[-3.1  3.0 -7.3 -4.8  6.8 -1.2 -0.2 36.5 -0.4  3.9 -0.8 -7.1 -4.4 -2.9
 -5.5  6.2  8.4 17.1 -2.0] : <8>/(36)
[  2.2 -17.8  18.7  -1.1  11.2  -9.3 -33.0  53.6  -6.8 -14.6   3.1  11.8
  15.0   4.3 -13.2   2.4  13.4  14.1   0.2] : <8>/(45)
[ 6.2 -8.3  3.4 -4.4 10.1  0.4 -7.7 29.8 -4.4  0.0 -0.4 -3.1  6.1  2.5
 -4.2  3.6  9.2 11.1 -7.7] : <14>/(36)
[ 8.9  0.4 -2.3 -2.0  3.5 -3.2 -2.1  8.0 -2.2  0.2 -2.2 -4.2  1.0 -0.2
  4.6  2.0  4.8  3.7 -0.3] : <17>/(36)
[ -9.8   7.5  -3.4  -0.9   6.6  -7.7 -10.2  46.1   5.1   4.5  -1.4   1.0
   5.7  -5.1 -11.6  16.5  11.6  18.6  -0.6] : <8>/(45)
[-16.9  -3.2  -2.2  -6.2  26.0  -7.8 -15.8  60.4  -6.0   3.6   2.6  -3.0
  18.5  -9.2 -24.7  19.5  26.6  41.9   3.5] : <8>/(36)
[ 6.5 -3.5  2.2 -2.5  8.1  2.3 -4.2 36.7 -1.9 -0.1  0.2 -2.3  9.7 -1.4
 -0.2  7.9 10.1 14.2  1.4] : <14>/(36)
[ -8.8   4.5  -2.6   0.0   7.3  -1.5  -6.2  34.1   0.6   2.2   3.4  -4.7
  -4.5  -6.9 -10.7   9.4   7.8  20.4   1.6] : <8>/(47)
[-1.8 -0.1  0.9  1.2  2.3 -5.6 -1.7 18.8  3.3  6.1 -1.4  7.1 12.9 -6.7
 -7.1  9.7  5.7 13.1  0.1] : <13>/(45)
[12.0 -5.3  5.0 -4.4  2.3  1.0 -3.7 23.9 -3.8 -3.2  0.8 -0.3 11.7 -0.7
  1.1 -1.1  6.1  8.7  0.1] : <14>/(36)
[12.0 -5.4  1.4  3.4  6.8  1.6 -5.8 35.3  0.3  0.5  1.7  3.0  8.1 -8.6
  1.2 13.4 16.1 16.5  0.9] : <14>/(47)
[ -0.6   0.4   1.4   0.5   3.3  -3.6 -15.0  36.6   4.7  -2.6   4.1  -0.6
   0.8  -5.9  -5.6   5.2  13.3  15.6  -2.6] : <8>/(45)
[ -5.2  -5.2   8.9  -1.5   9.8  -8.8 -16.3  33.9  -1.5  -2.4   1.7   7.1
   7.4  -4.2 -20.8   3.1  13.4  19.3   4.6] : <8>/(47)
[ -2.7  -6.6   2.9  -0.2   5.8  -3.8 -15.5  38.5   1.5  -2.6   4.8   5.8
   3.4  -0.5  -6.3  12.5   7.8  11.5   0.3] : <8>/(45)
[ 8.3 -2.4 -3.9 -7.6  8.9  0.0 -2.5 31.3 -0.6  2.5 -1.6 -4.6  7.7 -0.4
  0.6  8.2 14.5 13.2 12.4] : <17>/(36)
[ 8.6 -1.5  1.3 -1.5  6.9 -1.7 -9.6 32.0  3.6 -0.9 -2.8  1.1  5.1 -6.0
 -7.1  5.9 11.4 12.7 -3.7] : <14>/(45)
[ -9.9  -3.9   3.2  -1.2   7.1  -5.2 -12.1  34.7   0.2  -1.6   3.2  -1.1
   1.3  -1.6  -1.7  10.2  11.4  14.2   1.5] : <8>/(47)
[-15.3  -1.9  -0.7  -3.3  11.9   0.2 -13.5  51.3  -5.9   0.1   0.1  -3.3
   5.4  -2.1 -12.6   8.8  11.1  22.2   0.6] : <8>/(36)
[ -1.2   0.7  -1.4  -2.9  10.4  -0.3  -2.7  39.1  -2.4   0.7  -1.1  -1.0
  11.4  -5.0 -10.9   7.6  11.0  20.9  -0.5] : <13>/(36)
[-11.6  -3.1  -2.5  -2.3  10.5  -5.9 -12.2  52.4  -5.5  -2.0   2.8  -2.7
   2.7  -3.4 -11.6   5.4  16.5  21.0   0.9] : <8>/(36)
[ 8.1  0.1 -0.3 -0.4  7.7  1.9 -2.3 12.5 -2.8  1.4 -4.0 -2.4 10.2 -2.1
 -8.3 -4.3  3.1  7.3 -6.1] : <13>/(36)
[ 12.1   6.9  -9.0  -0.2  10.8 -10.6   3.8  45.2   7.9   8.8  -2.6  -9.0
   0.7 -12.4   0.0  19.3  17.5  26.8  -3.8] : <14>/(47)
[15.1 -7.1  3.9 -0.8  3.1  1.3 -5.6 -7.9 -2.1 -2.2  6.0 -0.4  6.0  3.3
  8.4 -2.2  3.6  0.1  0.6] : <17>/(47)
[ 7.7 -2.6 -0.9 -2.3  7.6  1.4 -4.7 20.1 -0.4  0.2  1.2 -1.8  7.0 -1.7
  4.8  5.2 10.2  7.1  1.7] : <14>/(36)
[ 5.2 -6.3  6.9 -3.5 10.4 -0.4 -7.4 36.3 -2.1 -0.8 -1.0  1.8  7.9  0.8
 -3.3 -0.2  9.8 11.3 -3.0] : <14>/(36)
[-0.7 -6.8  4.5 -6.2  8.8 -0.5 -7.8 39.2 -4.7  3.6  0.2 -2.3 14.5  0.4
 -1.9 10.7 12.1 17.6 -0.2] : <17>/(36)
[ 4.8  0.0 -5.1 -3.4  6.2 -1.9 -6.1 50.2  9.0  3.5  1.7 -1.8  4.6 -7.9
 -7.4 21.0 14.6 20.2  2.5] : <14>/(45)
[ -2.8  -5.7   6.0  -3.7   9.1  -7.6 -13.4  45.4  -3.8  -1.8   0.9   3.1
   8.7  -1.5 -13.2   7.1  13.8  19.9   0.4] : <8>/(47)
[  2.4   0.8 -10.8  -0.7   7.7  -3.6  -2.5  35.5  10.7   6.5   1.7   0.1
   6.9  -8.7   3.7  19.4  17.2  18.4   2.0] : <17>/(45)
[-9.0 -0.4 -3.4 -0.5  4.9 -6.3 -7.5 34.5  3.6  2.6  1.7  0.4  2.5 -4.0
 -9.5 10.3  9.9 17.6  1.1] : <8>/(45)
[-12.9   2.9  -2.3  -1.6  13.0  -3.5 -11.1  36.1  -4.7   1.6   0.8  -5.1
   1.5  -0.1  -8.8   2.2   7.3  17.1  -0.5] : <8>/(36)
[16.9  0.2 -2.7 -2.2 -0.1  1.0 -8.5  5.1  4.1  2.6  0.4 -3.7 -0.7 -0.6
  5.8 -3.3  5.5  4.4 -0.3] : <14>/(47)
[  4.7  -5.3   3.2  -3.5   4.1  -2.8 -14.9  23.4   5.4  -4.2  -0.3   1.0
  -6.1  -0.5  -4.1  -2.6  10.2   7.9   0.6] : <8>/(47)
[10.8 -5.3  1.8 -3.9 10.0 -1.8 -6.6 24.8 -5.3 -0.7  0.4 -0.7  8.8 -1.0
 -4.0 -3.4  8.2  9.9 -3.1] : <14>/(36)
[ 0.2  3.4 -6.4  1.1  4.9  0.8  0.6 19.5 -1.6  1.3  0.2 -2.8 -9.6 -1.6
  1.2 -3.8  4.6  7.0 -2.5] : <8>/(36)
[-16.9   7.4  -9.0  -3.3  10.3  -5.6  -2.6  46.5  -0.6   3.0  -1.5  -9.0
  -0.6  -5.5  -6.9  12.8  13.6  21.9  -0.4] : <8>/(36)
[ 5.0 -1.2  0.0 -1.1  5.2  1.9  0.7 11.2  1.0  2.9  0.8 -4.3  3.7  0.0
  3.6 -0.1  3.9  7.7  0.1] : <17>/(36)
[-2.9 -1.5 -1.9 -3.2 10.7 -2.2 -1.0 42.6  1.7  3.9 -1.9 -2.9  6.8 -8.6
 -4.1 12.6 15.2 23.7  0.7] : <14>/(36)
[ 3.4 -4.6  1.3 -1.1 13.2 -1.4 -7.5 41.3 -3.7  3.4  1.7 -2.3  8.8 -2.0
 -3.6  5.2 12.8 19.8 -1.0] : <14>/(36)
[ -5.4  -7.0   3.5  -5.2  13.7  -8.0 -15.5  45.6  -3.2  -5.8   0.5   1.8
   1.2   2.5 -10.8   2.4  19.1  18.6   3.2] : <8>/(47)
[-1.4 -0.5 -5.2 -4.8 11.0 -9.0 -8.3 49.4 -3.2  0.6  1.4 -9.5  0.2 -0.8
 -9.0  8.1 16.4 19.9  1.9] : <8>/(36)
[-15.7  -2.0  -0.4  -4.4  13.7  -4.6  -6.3  42.8  -4.7   3.4   0.4  -3.4
   4.5  -1.1 -12.3   6.2   4.3  19.4  -7.8] : <8>/(36)
[ 2.3 -0.6 -1.6 -4.6  6.9  0.1  0.4 21.7 -2.5  3.3 -3.7  1.3 14.4  2.4
 -2.0  8.5  8.6 12.2  0.4] : <17>/(36)
[ 1.7 -1.3 -2.5 -4.8  7.3 -0.5 -5.5 49.2  1.4  1.8 -1.8 -6.3 11.9 -0.4
  0.4 22.4 14.7 22.4  2.8] : <17>/(36)

[ -7.2  -4.7   8.3  -3.9  -1.5   3.8 -24.2  -0.5   3.8 -10.9   2.0  12.0
   3.0   2.5  15.1 -11.3   8.0  62.2   9.5] : (11)/[98]
[-9.2  1.3 -1.5 -0.1 -6.4 -7.1  1.9 -0.9 -1.2  6.3 -1.8  6.3  9.6 -6.2
  1.8 -1.1  6.0 37.3  1.8] : (11)/[97]
[ -7.2  -4.4  -1.9  -5.4 -13.5  -9.4   7.9  -2.3   3.9   3.1  -2.6  -2.2
  -1.0 -19.7   0.8  -4.4   6.0  38.7   4.5] : (11)/[97]
[  0.3   0.9   9.7   0.9 -19.0  -3.4   2.5   4.9   5.5  -7.4  -1.9  -1.4
   6.1  -9.7   0.5  -5.0   7.6  16.2   4.0] : (6)/[97]
[  2.3  -6.7   0.0  -3.3 -10.4   4.3  13.3   3.8  -1.8 -17.8   4.3  -6.8
  -7.4  -7.1  -5.3  -9.1  -6.9  24.1  14.0] : (9)/[97]
[ -9.2  -4.5   0.6  -2.1  -9.3  -2.2   0.5  -5.3  -0.1   6.3  -6.1   5.0
  -5.6 -13.2  -0.6  -0.5  -0.1  28.7   3.6] : (9)/[97]
[ -8.3  -1.0  -5.4  -3.8   2.1  -6.6   4.4   0.6   6.9   7.7  -9.3   6.5
   3.7 -18.3  10.5 -11.0  -7.2  57.3   0.1] : (9)/[97]
[ 12.7  -2.1   0.8  -0.3   2.7 -10.1   0.1  -5.7  -3.3 -15.5  -9.5  -1.9
   0.3 -13.0   4.0  -0.2  -5.2  14.5  -5.0] : (9)/[97]
[-13.6   0.2  -3.1   2.4  -7.9   0.4  -0.3  -2.5   4.2  -4.8 -22.7   0.4
   2.3  -2.2   7.3   2.9   2.2  47.4   5.6] : (6)/[97]
[  3.6 -14.0  -5.1   4.4  -9.0   1.9   5.4   0.6   7.5  24.6   7.0  12.8
  -6.7  -6.9  -3.3  -6.2  -9.8  53.8  23.6] : (6)/[97]
[  6.1  -8.1  11.9  -3.4  -6.3  -3.2   6.1  -2.2   2.1  27.4  -1.0   5.3
  -3.3 -17.4  -0.7  -2.0   1.4  45.7  11.7] : (6)/[97]
[ -6.1   4.2  -7.7   7.1  -0.3   8.0   4.2   3.0   7.2   5.7  -1.6   6.1
   4.0 -14.4  -6.8 -11.0  -5.1  48.2   5.5] : (11)/[97]
[ 5.3 -6.6 -1.1 -3.4 -5.7  1.8 -2.3 32.2 -8.1 10.3  1.3  3.3 -4.5  3.8
  3.6 -3.8 -7.3 32.2  8.1] : (9)/[97]
[ 4.9 -2.2 -1.1 -3.9 -0.5 -0.4 13.1 -4.6  0.5 -3.7  4.8 -1.0 -5.2  0.0
 10.5 -5.1 -1.9 22.8 -8.8] : (11)/[97]
[ 13.3 -26.4   1.5   5.2  -6.8  12.7  -1.7  -1.6   3.3  25.8  -8.0   2.2
  -2.7 -19.1  -1.2  -1.7  10.4  11.6   8.7] : (6)/[97]
[ 15.5  -9.9  -7.4  -0.2  -6.1  20.7  11.6 -11.4  -7.1  -8.6  11.8   0.1
  -0.9  -0.2   7.5   2.8  -4.3   4.8   8.6] : (9)/[97]
[ -4.3  -2.4   1.8   0.7  -0.7 -19.1   4.1  -3.6  -2.1   8.9  -6.3   1.6
   7.8 -22.6   4.8  -3.2  14.6  38.7   0.7] : (6)/[97]
[ -1.5  -2.9 -14.2   3.0  -0.6  -5.4   7.4  -0.2  -0.2 -13.9  -5.5  -5.1
   3.9  -9.7  -0.6  -2.7  -7.7  18.8   2.5] : (9)/[97]
[  8.0   2.8  -0.6   9.7   1.2   0.6  -0.3   5.3  -6.3 -13.6  -4.7   2.9
  -0.2  -8.6   1.2   3.7   0.2 -21.4  -2.0] : (9)/[97]
[ -7.7 -10.8  -1.8   0.0   4.7  -2.2  -3.7   2.4   1.3  14.5  -8.3  11.3
   2.5 -19.6   2.3  -2.1   0.2  38.3  10.4] : (6)/[97]
[  0.6  -8.0  -4.4  -2.1  -6.6  -4.9   2.1  -2.1   0.5  16.8  -2.1  10.6
   3.7 -17.7   1.5  -9.4  -1.8  45.1  -7.8] : (9)/[97]
[-16.6  -2.9  -6.1   1.4  -1.0  -9.4   6.0  -8.4   3.9   5.0  -8.0  -2.2
  12.2 -26.0   8.0  -6.1  -6.5  33.2 -12.9] : (9)/[97]
[-14.2   1.3  -5.5  -1.0  -7.4  -3.7   9.5  -3.9  -1.5 -16.2  -4.9  -0.9
  -2.7 -15.1  15.8  -4.5  -4.1  25.3  -7.5] : (9)/[97]
[ -9.9  -0.4   1.0   9.3  -3.4  -9.4   0.9  -1.9  -1.2  -3.5   3.8   6.4
   6.3 -14.3  -2.9  -4.1   0.5  29.0  -1.4] : (6)/[97]
[-14.5   3.6  -1.5  -9.4  -3.3   0.7   3.9  -0.9  -2.5 -11.3  -8.3   0.7
   6.0 -11.0  11.0  -2.0  -3.2   9.2   8.9] : (9)/[97]
[  2.7  -3.4  -3.9   4.3  -9.0  -3.6  -2.2   0.4   9.9  18.3  -4.5  10.8
   2.1 -17.7   5.6  -2.6   5.1  61.4   5.7] : (11)/[97]
[ -4.6 -12.4  -4.8   1.1  -4.7   7.8   5.7  -5.8   7.7  21.9   6.3   5.4
  -3.7  -5.8   7.1  -4.9   3.3  53.0   6.6] : (6)/[97]
[ -5.2  -1.5  -3.0   3.3  -3.1   2.4  -4.1  -5.8  -3.8  10.7  -1.3   3.3
  -6.8 -10.3   0.8  -7.5  -0.3  11.9  -2.0] : (6)/[97]
[-1.7 -7.7 -5.8  0.4 13.2 -3.2  7.3  1.4 -1.0 -9.4 -4.7  2.5  5.7 -4.2
  5.3  0.3 -0.5 29.0  7.2] : (9)/[97]
[ -4.0  -3.0  -1.6   4.4 -11.0  -5.2   6.8  -9.4  -1.8  17.9  -4.0   7.2
  -4.2 -14.7   1.3 -10.2   4.9  28.6   0.9] : (11)/[97]
[-13.0  -7.1   0.0   7.2  -7.1 -16.0  -3.7  -6.6 -13.3  17.6   5.2   7.5
   2.4  -7.1   5.7 -11.6   2.6  44.1   3.7] : (6)/[97]
[-11.3  -3.0   7.5  -2.8   1.1  -8.7   6.2  -7.8   5.9  21.7  -5.5   7.2
   2.6 -19.1  10.5  -7.2  -4.1  41.1   4.8] : (9)/[97]
[-16.5  -4.4  -1.3  -4.5   1.1  -0.1   2.5  -3.6   0.1  -6.6  -0.4   9.3
   3.9 -23.5   6.6  -4.8  -2.3  40.9   0.0] : (9)/[97]
[ 15.2  -8.5   6.7  -2.6 -13.1   4.5   7.9  10.0   9.6  14.6   0.3   4.1
  -0.5 -16.3   2.6  -2.1  12.3  45.8   5.2] : (6)/[97]
[  2.8  -1.2   5.6  -2.5  -0.1  -2.1 -26.5   9.6  -7.1 -11.3  -3.6  -3.5
  -1.0  -0.6  -7.3  -6.0   3.6 -26.2  -2.6] : (9)/[97]
[  9.9   0.9  -6.0   1.9  -6.3   5.4  -2.6   2.7  -3.0   6.2  -1.5  -2.2
   0.2 -10.4   2.0 -52.7   8.2  34.4   9.7] : (11)/[97]
[  2.6  -7.2  -3.0   3.7  -4.9  -3.9   8.0  -5.1   1.7  11.2  -1.9  -2.4
   2.1 -12.5  19.7  -2.4  -6.4  26.8   6.6] : (9)/[97]
[ -8.8 -13.2  -5.9  -0.5  -3.6   4.2  20.9  -5.9   3.6  42.6   5.6   3.4
   8.8  -9.9  -1.5  -7.4  -0.2  44.7   3.2] : (9)/[97]
[  6.5  -5.9  -6.7  -3.6  -4.4   9.4   1.3 -16.7  -3.7  -7.6  -5.8   4.5
   4.9  -6.1  -1.5   0.7  -5.5  37.5   1.3] : (9)/[97]
[ -1.4   0.5   8.5   3.8  -8.8  -5.8   0.3  -1.5  -5.5  16.1  -3.7  -1.0
   4.9 -27.9  -2.6 -11.2   3.8  -0.2  -9.5] : (9)/[97]
[ -7.5  -1.2   2.8   0.9  -1.4   3.2   1.2  -1.6  -6.1 -10.1  -0.5  -0.9
  -5.1  -3.9  -0.3   9.6   9.6  13.5  -1.9] : (9)/[97]
[  0.5  -4.8  -5.5   1.7  -4.2  -8.8  -1.2   5.9  -0.1  -4.8  -1.9  -0.2
   3.9 -11.0   4.9   0.5   8.8  31.6   4.0] : (9)/[97]
[ -9.2  -5.2  -2.7  -1.7  -3.3  -9.3   8.6   2.2  -0.3   5.5  -5.8   0.5
   4.3 -20.4   2.6  -4.9   1.0  11.2  -5.9] : (9)/[97]
[  1.0  -2.9   1.4   9.5  -1.3 -15.4   1.4  -5.3   3.0   0.8  -5.5   5.2
   2.0 -26.7  -1.2  -9.6   6.3  32.8  -5.6] : (11)/[97]
[-37.9  13.0  -0.4   3.0  15.5 -40.7   3.6  -1.0  -2.9 -40.2 -13.4   2.6
  10.9 -33.2  -2.7  -9.1   9.5  10.3 -22.3] : (11)/[97]
[ -3.5   0.9  12.1  -2.3  -3.3  -6.0  -2.2   4.6  -4.8  -5.5  -3.9   1.5
   4.4 -15.6   0.3   3.6  -2.1  16.6  -4.9] : (9)/[97]
[ -4.7  -6.4  10.4 -10.8  -7.8   7.1  -1.5   5.6 -11.2  -2.1  -3.8   5.2
   4.6  -7.4   5.2   0.9   2.9  34.5   1.4] : (9)/[97]
[-12.0   9.0  -5.7  -8.2   3.1  15.9  -3.9   4.3   2.0  -6.7  12.3   6.3
   0.5  -8.7  13.6 -14.0 -17.4  32.6   2.5] : (9)/[98]

[ 12.2  -3.0   6.8   3.1  -5.1 -11.8  -8.2  13.5   0.2  -1.6   0.6 -30.8
   0.8  -5.9   3.9   2.3  -1.9   9.7   5.7] : [41]/(20)
[  8.7 -15.8   3.6   4.0 -15.0  -4.9  -6.2  -1.7  -1.5  -0.4  -3.8 -27.9
   0.4  -2.4  -3.3   6.7  -0.5  -3.8  -1.0] : [41]/(20)
[ 1.8 -2.8 -8.3  2.5  0.3  1.4  0.2 -1.9 10.6  4.5  0.0  0.5  2.9 -3.1
 11.1 24.9 -3.0 -5.7 -2.7] : [41]/(26)
[  2.2  -3.8  -1.8   2.6  -4.6 -14.3  -2.5  -7.5  -7.9   2.7   2.1   9.2
  24.3   3.5   0.5  -3.9 -13.6   4.6   7.4] : [46]/(20)
[ 11.8   1.8   6.9   3.3  -8.1 -17.3  -7.6   0.8  -2.1   1.1   2.7  -7.1
  -0.5  -4.5  -1.8  -4.5  -2.2  -3.0  -5.6] : [41]/(21)
